Each row has two labels, one from each of two sets.
[-1.53 -0.39  2.14  2.26  1.90 -0.32  1.82 -1.13 -1.33 -0.37  0.36  1.25
  0.13 -0.20 -1.45  2.37 -0.74  2.32  1.64 -0.17  0.68 -0.50] : lupor + L
[-0.11  0.68  1.63  3.16  2.58 -0.84  0.82 -0.06 -1.15 -0.18 -1.04  0.19
 -1.24 -0.13  0.01  0.27 -1.49  1.91  2.25  1.43  0.37  0.04] : fuga + L
[ 0.13  0.22  2.20  2.64  2.02 -0.27  1.55  0.16 -0.75  0.24 -0.31  1.58
 -0.66  0.31 -0.90  2.39 -1.46  3.81  1.60 -1.02 -0.58 -0.73] : lupor + V
[-0.64  0.51  1.09  1.11  1.45 -0.74  0.79 -0.10 -1.52 -0.23 -0.82  0.64
 -1.80 -0.31  0.38  1.50 -0.16  2.58  0.56 -0.49  1.40  0.85] : lupor + L
[-1.59  0.08  1.95  2.17  1.75 -0.94  1.79 -0.08 -1.24  0.23 -0.51  1.73
 -0.22 -1.59 -0.56  1.00 -0.97  2.92  1.86 -2.57  0.43 -0.41] : fuga + V
[ 0.53  0.26  1.65  1.94  2.57  0.92 -0.08  0.43  0.29 -0.24  4.49  2.00
 -1.93  0.60  0.18 -1.12 -2.58 -0.71  1.47  2.33  0.46 -0.64] : lupor + F
[-0.68 -0.16  0.73  1.60  1.06 -0.66  1.64 -1.11 -1.02 -0.20  2.55  0.64
 -1.43  1.45 -0.38  1.55 -2.11  1.33  1.60  0.47 -0.13 -0.49] : lupor + L
[-1.27  1.04  1.33  2.08  1.78 -0.72  1.04  0.37 -0.65  0.00 -0.08  1.00
 -1.54  1.44 -0.36  0.00 -1.94  2.64  2.70  0.81  0.59 -0.44] : lupor + L
[-0.98  0.06  0.28  2.06  1.26 -0.45  0.09 -0.50  0.50 -0.27 -0.39  0.74
  0.12 -1.12 -0.41  1.73 -1.86  1.32  2.26  1.24 -0.17  0.34] : lupor + L
[ 0.32  0.84  1.60  1.93  3.88  0.03  1.09 -0.19 -0.97 -0.39  0.65 -0.46
 -0.43  0.20 -0.58 -1.06 -1.04  0.77  1.23  1.86 -0.09  0.00] : fuga + L
[-0.45  0.17  2.21  2.77  3.78 -0.16  1.31 -0.91 -1.74 -0.30  1.29  1.96
 -0.28  0.14  0.03 -0.11 -2.40  1.24  1.30  0.24  1.36  0.03] : lupor + F
[ 0.19  0.12  0.57  0.20  0.40 -0.41  0.60  0.35 -0.08  0.03 -0.43  1.08
 -1.23  0.14 -0.37 -0.47 -1.13  2.03  1.29  1.17  0.39  0.35] : lupor + L
[-0.03  0.61  2.15  2.34  3.87 -0.15  1.57 -1.05 -2.29 -0.01  1.01  2.09
 -0.96  0.48  0.02 -1.20 -0.87  1.40  0.87  0.18  1.39 -0.62] : lupor + L
[-0.60 -0.36  1.39  2.93  1.59  0.84  1.07  0.22 -0.27 -0.41  2.61  0.92
 -0.81  0.53 -1.81  1.91 -1.80  0.51  1.89  0.60 -0.39 -0.92] : lupor + L
[-1.02  0.77  0.50  1.77  1.89 -0.07  1.74 -0.59 -0.85 -0.35  0.62  0.93
 -1.88  1.33 -0.56  0.41 -2.40  0.66  2.05 -1.19  0.64 -0.55] : lupor + L
[ 0.37  1.99  1.23  2.04  2.08 -0.64  1.33  0.05 -0.63 -0.23 -1.68  1.81
 -1.01 -0.08 -0.06  0.93 -1.10  1.86  1.55  1.20  1.20  0.29] : lupor + L
[ 0.14  0.83  1.06  0.45  2.08  0.32 -0.30  0.25 -0.01 -0.01  0.63  1.38
 -1.41  0.58  0.45  1.00 -1.98  0.63  1.13  2.55  0.45 -0.28] : lupor + L
[-1.00  0.46  1.82  1.58  1.81  0.04  0.70 -0.01 -1.31 -0.46 -0.12  2.01
 -0.46  0.26 -0.19 -0.32 -2.64  1.81  1.47  1.13  0.42 -0.53] : lupor + V
[ 0.41  0.46  2.68  2.46  3.82  1.11  1.49 -0.03 -0.81 -0.59  1.52  2.64
 -2.29 -0.27  0.44 -0.59 -3.09  1.32  2.94  1.35 -2.64 -0.59] : lupor + F
[ 1.39  0.03  2.21  3.33  4.44  0.81  1.88  1.94 -0.72 -6.72  1.08  2.24
 -0.56 -0.04  1.39 -0.92 -2.68  0.47  1.88  2.40 -0.18 -0.06] : lupor + F
[ 0.70  0.89  0.90  1.11  1.25 -0.79  0.18  0.65 -0.53 -0.17 -2.31  2.71
  0.30 -0.93  0.00 -0.44 -1.32  1.64  2.56  1.15  1.59  0.38] : lupor + V
[-0.66 -0.08  1.21  1.74  2.43 -0.46  1.59  0.59 -0.34 -0.49 -1.68  0.41
 -0.63  0.33 -0.06  1.19 -1.82  2.29  1.53  0.64  0.31  0.57] : lupor + L
[-2.00  0.84  0.46  2.10 -0.16 -0.66  2.17 -1.14 -0.87 -0.22  0.30  1.23
 -1.86  0.54 -0.51  3.37 -1.21  2.39  1.84 -1.27  2.06  0.46] : lupor + L
[ 0.16  0.63  1.71  3.69  4.39 -0.01  2.15 -0.86 -1.68  1.08 -0.15  1.74
  0.09 -0.32  0.16  0.77  0.28  2.19 -1.19 -0.01  0.56 -0.64] : lupor + F
[-0.56  1.32  2.70  1.21  2.92 -3.74  0.07  0.35 -1.83 -0.16 -3.95  2.30
  0.74  0.93  0.52  0.58  1.28  4.76  1.12  1.51  1.21  1.43] : lupor + L
[ 0.95  1.29  1.77  1.17  1.85 -1.15  1.30  0.78 -1.07  0.92 -0.88  2.10
  0.07 -0.10  0.81 -0.63 -0.15  2.53  3.06  1.73  1.07  0.49] : lupor + L
[-1.64  2.69  0.98  1.62  2.08 -0.79  2.60 -0.43 -1.07 -0.59 -0.33 -0.41
 -2.04 -1.07  0.33  1.69 -0.64  2.16  1.38 -0.59  1.24  0.68] : lupor + L
[ 1.75  1.86  1.42  1.52  1.32  0.25  0.36  2.01 -0.52  0.12 -1.65  0.61
  0.23 -0.10 -1.00  1.51 -0.85  1.92  1.64  1.97  0.46 -0.08] : lupor + L
[-0.53  0.35  1.97  3.38  2.68 -0.23  1.07  0.22 -1.04 -0.41  1.60  2.49
 -1.62  0.04 -0.17  1.08 -1.88  3.35  3.18 -0.57  0.43 -0.56] : lupor + V
[-0.65 -0.64  2.17  1.62  1.59 -0.26  1.11 -0.18 -0.48  0.15  1.23  0.34
 -0.36  0.03  0.06  0.77 -1.58  0.81  1.97  1.20  0.63 -1.56] : lupor + L
[ 0.86  1.03  1.77  2.63  1.51 -0.88  0.40  1.30 -0.63  0.11  0.68  1.01
 -0.74 -0.49  0.16  0.81 -1.64  1.78  1.87  2.87  0.30  0.81] : lupor + L
[ 0.54  0.38  1.96  1.85  2.44 -0.57 -0.17  0.16 -1.71 -0.18 -1.41  0.36
  1.77  0.03 -0.36 -1.55 -0.98  1.94  0.10  1.96  0.60  0.97] : fuga + L
[-0.55  0.23  1.71  1.75  1.88 -0.37  1.57 -0.04 -1.78 -0.41 -0.78  0.79
  0.82  0.05 -0.44  0.36 -1.46  1.84  2.30  0.40 -0.59  0.42] : fuga + V
[-0.17  0.27  1.44  2.12  1.93 -0.24  1.67 -0.63 -0.35 -0.05  1.08  2.11
 -1.38  0.94 -0.28  0.20 -0.54  2.57  1.86  0.27  0.67 -0.36] : fuga + L

Each row has two labels, one from each of two sets.
[-0.12 -0.58 -0.06  0.27  0.44 -0.45 -0.14  0.38 -0.09 -0.91  2.23  0.71
  0.53 -0.21 -0.78 -1.64  0.04  0.43  0.13  0.48 -0.16 -0.24] : duzip + Y
[-0.16 -0.68 -0.41 -0.48  0.00  0.02  0.89  0.13 -0.15  0.26 -0.73  0.27
  0.50 -1.11  0.79 -0.99 -0.16 -0.31 -0.26  0.32  0.37  0.04] : Tubel + W
[ 1.63  2.35 -0.27  1.80 -2.46  0.68 -2.14 -1.54 -0.48 -1.13  4.93 -0.50
 -0.46 -1.36 -2.13  0.01  0.60  1.09  2.71  3.35 -1.10  0.05] : Kina + E
[-0.62 -0.63  0.19  0.25  0.46 -0.35 -1.82  0.81 -0.15 -0.95  0.20 -0.22
  1.07  0.26 -0.75 -0.44  0.03  0.96 -0.64 -0.68  0.09 -1.26] : Kina + Y
[-0.81 -1.77  0.31 -0.88  0.65 -0.32  0.04  0.46  0.47  0.83 -2.14  0.07
 -0.31 -0.23  0.15 -1.09  0.25  0.13 -0.72 -2.01 -0.24 -0.25] : Tubel + Y
